Below are the code and all the weights of a small trained network. Each question names an input and a target symbol and asks about switching units off, where a switched-off unit gives its printed mean instead of its output.

import numpy as np


def w(rows, s, z=0):
    codes = np.array(rows[::2]) - 128.0
    scale = np.full(codes.shape[1], s)
    scale[-1] = z or s
    return codes * scale


def f(y):
    return np.maximum(y, 0)


def softmax(a):
    e = np.exp(a - a.max(-1, keepdims=True))
    return e / e.sum(-1, keepdims=True)


def log_softmax(a):
    a = a - a.max(-1, keepdims=True)
    return a - np.log(np.exp(a).sum(-1, keepdims=True))


def net(x, mask):
    ids = ['βγδεζμξπσφψω'.index(c) for c in x.split()]
    T = len(ids)
    res = E[ids] + P[:T]
    u = 0
    for l in range(2):
        r = res
        for j in range(2):
            rows = slice(3 * j, 3 * j + 3)
            q, k, v = (r @ M[l][rows].T for M in (Q, K, V))
            z = softmax(np.where(np.tri(T) > 0, q @ k.T / 3**0.5, -1e9)) @ v
            o = O[l][rows]
            res = res + np.where(mask[u + j], z, o[:, -1]) @ o[:, :-1]
        u += 2
        y = f(res @ A[l][:, :-1].T + A[l][:, -1])
        res = res + np.where(mask[u : u + 8], y, B[l][:, -1]) @ B[l][:, :-1]
        u += 8
    return log_softmax(res[-1] @ U[:, :-1].T + U[:, -1])


Q, K, V, O, A, B = {}, {}, {}, {}, {}, {}
E = w([
[105,157,165,146],'β',
[107,50,135,149],'γ',
[103,157,167,148],'δ',
[204,156,122,93],'ε',
[164,184,197,162],'ζ',
[34,112,55,84],'μ',
[30,107,48,89],'ξ',
[33,90,113,238],'π',
[205,158,1,77],'σ',
[102,160,164,148],'φ',
[105,171,192,182],'ψ',
[102,157,163,148],'ω',
],0.0071)
P = w([
[119,208,170,97],'0',
[156,255,35,218],'1',
[130,166,186,88],'2',
[197,130,66,221],'3',
[122,144,192,81],'4',
[209,18,179,161],'5',
[116,137,177,76],'6',
[202,37,108,186],'7',
[112,134,164,69],'8',
[197,14,126,153],'9',
[103,147,160,68],'10',
[204,33,125,152],'11',
],0.0049)
Q[0] = w([
[137,80,59,10],'0.h0',
[7,141,95,93],'0.h0',
[213,80,90,217],'0.h0',
[77,87,89,145],'0.h1',
[98,148,139,213],'0.h1',
[168,49,94,183],'0.h1',
],0.012)
K[0] = w([
[49,158,49,44],'0.h0',
[54,78,93,188],'0.h0',
[246,85,139,54],'0.h0',
[124,176,124,180],'0.h1',
[72,193,81,81],'0.h1',
[49,155,187,183],'0.h1',
],0.012)
V[0] = w([
[61,190,134,133],'0.h0',
[145,109,174,148],'0.h0',
[98,181,180,136],'0.h0',
[114,151,121,134],'0.h1',
[161,73,89,222],'0.h1',
[96,254,141,82],'0.h1',
],0.0069)
O[0] = w([
[192,195,102,150,177],'0.h0',
[139,109,206,133,133],'0.h0',
[197,170,183,116,192],'0.h0',
[86,144,110,133,155],'0.h1',
[149,17,104,143,106],'0.h1',
[4,248,67,113,251],'0.h1',
],0.0048,0.0015)
A[0] = w([
[79,106,224,2,207],'0.n0',
[91,52,154,133,205],'0.n1',
[175,166,77,118,169],'0.n2',
[220,124,77,57,128],'0.n3',
[102,82,22,34,6],'0.n4',
[142,149,81,171,119],'0.n5',
[158,178,89,128,11],'0.n6',
[138,93,147,42,113],'0.n7',
],0.0098,0.0018)
B[0] = w([
[147,249,70,183,252],'0.n0',
[126,106,68,170,210],'0.n1',
[171,140,89,169,214],'0.n2',
[162,101,52,85,201],'0.n3',
[166,177,231,156,214],'0.n4',
[155,93,131,163,183],'0.n5',
[153,124,153,183,169],'0.n6',
[134,81,100,148,158],'0.n7',
],0.016,0.0024)
Q[1] = w([
[78,104,62,118],'1.h0',
[124,130,88,51],'1.h0',
[125,53,154,183],'1.h0',
[143,97,101,117],'1.h1',
[49,214,87,182],'1.h1',
[131,4,210,123],'1.h1',
],0.018)
K[1] = w([
[53,125,64,150],'1.h0',
[131,208,51,115],'1.h0',
[85,109,212,223],'1.h0',
[142,154,136,102],'1.h1',
[23,124,35,139],'1.h1',
[150,164,247,193],'1.h1',
],0.014)
V[1] = w([
[94,140,141,198],'1.h0',
[192,59,42,110],'1.h0',
[214,106,169,138],'1.h0',
[122,85,31,105],'1.h1',
[180,170,63,77],'1.h1',
[252,130,202,82],'1.h1',
],0.014)
O[1] = w([
[131,115,103,199,198],'1.h0',
[146,130,47,32,181],'1.h0',
[163,63,132,99,197],'1.h0',
[144,128,38,206,138],'1.h1',
[200,152,59,91,254],'1.h1',
[246,170,235,108,131],'1.h1',
],0.011,0.0075)
A[1] = w([
[214,81,155,188,132],'1.n0',
[48,113,160,81,92],'1.n1',
[136,133,179,2,142],'1.n2',
[1,138,166,77,171],'1.n3',
[153,32,40,186,62],'1.n4',
[213,118,104,166,91],'1.n5',
[126,82,73,197,215],'1.n6',
[129,70,81,140,254],'1.n7',
],0.0085,0.005)
B[1] = w([
[139,37,109,199,221],'1.n0',
[205,191,124,97,131],'1.n1',
[91,47,177,84,174],'1.n2',
[12,103,119,36,144],'1.n3',
[45,143,221,123,237],'1.n4',
[55,186,131,97,254],'1.n5',
[162,117,48,155,234],'1.n6',
[250,105,159,168,227],'1.n7',
],0.016,0.012)
U = w([
[67,74,231,125,128],'β',
[74,134,162,120,103],'γ',
[183,217,86,82,144],'δ',
[101,139,158,121,55],'ε',
[90,133,150,121,66],'ζ',
[242,105,32,193,169],'μ',
[245,120,246,164,201],'ξ',
[1,50,32,105,52],'π',
[94,135,154,118,69],'σ',
[95,134,157,120,53],'φ',
[141,35,147,68,252],'ψ',
[96,142,158,125,75],'ω',
],0.0044,0.003)

Each question gives the input, a string of symbols that net reads in full, and the target symbol t.
The units are the heads (3 rows each of Q, K, V and O) and the neurons (one row each of A and B). Each row of codes is followed by its name. A weight is (code - 128) times the scale printed after its matrix; where a second scale follows, it is the last column's (O, A, B and U).
mask holds one flag per unit, layer by layer, with each layer's heads first. A switched-off unit (its flag False) gives its mean, the last column of its rows in O or B, instead of its output. The means were averaged over made-up inputs and are rounded, as every weight is.
A unit's drop is (log p(t) with every unit on - log p(t) with that unit switched off) / (log p(t) with every unit on - log p(t) with every unit switched off).
The circuit of an input: a set's keep is (log p(t) with only the set's units on - log p(t) with every unit switched off) / (log p(t) with every unit on - log p(t) with every unit switched off). Starting from the 12 units with the biggest drops (on a tie, the unit counted first), units are removed one at a time, each time the one whose removal leaves the highest keep (on an exact tie, the one counted first), for as long as the keep stays at least 0.8.
units of the circuit, in order: the units of the circuit, biggest drop first
k most important neurons: the k neurons with the biggest drops, biggest first
top k neurons in layer l: the k neurons of layer l with the biggest drops, biggest first
which heads matter: for each layer, one digit per head in row order, 1 if its drop is at least 0.15 and else 0, layers parted by /
input σ φ φ γ σ, target ψ: 3 most important neurons	(0.n4, 1.n2, 0.n3)
input ζ ζ ζ, target ξ: units of the circuit, in order	(1.h1, 1.h0)
input σ γ μ ζ μ ζ σ ψ ξ γ, target ξ: 2 most important neurons	(0.n3, 1.n7)
input ζ γ ζ β ψ δ ζ, target μ: 3 most important neurons	(1.n4, 0.n4, 1.n5)
input ε ψ σ ε μ π ζ ζ φ, target π: units of the circuit, in order	(0.n1, 0.n4, 1.h1)
input γ γ ζ π ζ ψ σ μ ω, target ψ: 3 most important neurons	(0.n3, 0.n4, 0.n0)
input β ψ ζ δ φ γ μ γ β, target μ: 3 most important neurons	(1.n6, 1.n5, 0.n0)
input ζ σ ξ ξ π ω γ β μ, target μ: top 2 neurons in layer 0	(0.n0, 0.n1)
input ζ ε σ φ ψ γ γ π γ, target μ: units of the circuit, in order	(1.n7, 1.h1, 0.n1, 0.n4)
input ψ ψ π ε ξ, target δ: which heads matter	10 / 11
input δ ζ σ β β β μ γ φ σ φ, target ψ: units of the circuit, in order	(0.n3, 1.h0, 0.n0, 1.n2)
input σ φ ζ, target ψ: units of the circuit, in order	(0.n3, 1.h0, 1.n2, 0.n0)
input δ ω ψ γ σ σ ψ σ ζ μ δ, target ψ: units of the circuit, in order	(1.h0, 0.n3, 1.n2, 0.n0)
input ζ β ω ζ ζ δ φ ζ ζ δ ξ ξ, target ξ: most important neuron	(1.n5)
input ζ π γ ω γ φ ε ζ ψ, target δ: 3 most important neurons	(0.n3, 0.n0, 1.n0)
input ζ ζ ω β ψ β ω ε ζ ω δ, target δ: 2 most important neurons	(0.n3, 0.n4)
input ψ γ ζ ω ξ, target μ: units of the circuit, in order	(1.n5, 1.h1, 1.n6)
input σ ω γ, target μ: units of the circuit, in order	(1.n6, 0.n4, 1.n7, 1.h1)
input π δ ψ, target π: units of the circuit, in order	(1.h1, 0.n4)
input ζ σ φ φ φ ω ψ σ σ ψ ξ, target ψ: 3 most important neurons	(0.n4, 0.n3, 1.n2)
input δ σ ξ, target ψ: 4 most important neurons	(0.n3, 0.n6, 1.n2, 0.n4)
input μ ξ ζ ξ π μ γ δ ε γ ψ, target μ: units of the circuit, in order	(1.h1, 1.n7)
input ε ε ψ, target δ: 4 most important neurons	(0.n4, 0.n3, 1.n4, 1.n0)
input σ δ σ δ ζ ω φ ψ β, target ψ: top 3 neurons in layer 0	(0.n4, 0.n3, 0.n2)
input μ σ γ ξ ψ ζ σ ζ μ, target ψ: units of the circuit, in order	(1.h0, 0.n3, 1.n2)
input β ψ ζ γ π ζ β δ ζ, target π: units of the circuit, in order	(1.h1, 0.n1, 0.n4)
input ω μ ξ σ φ ε ξ, target δ: top 2 neurons in layer 0	(0.n3, 0.n0)
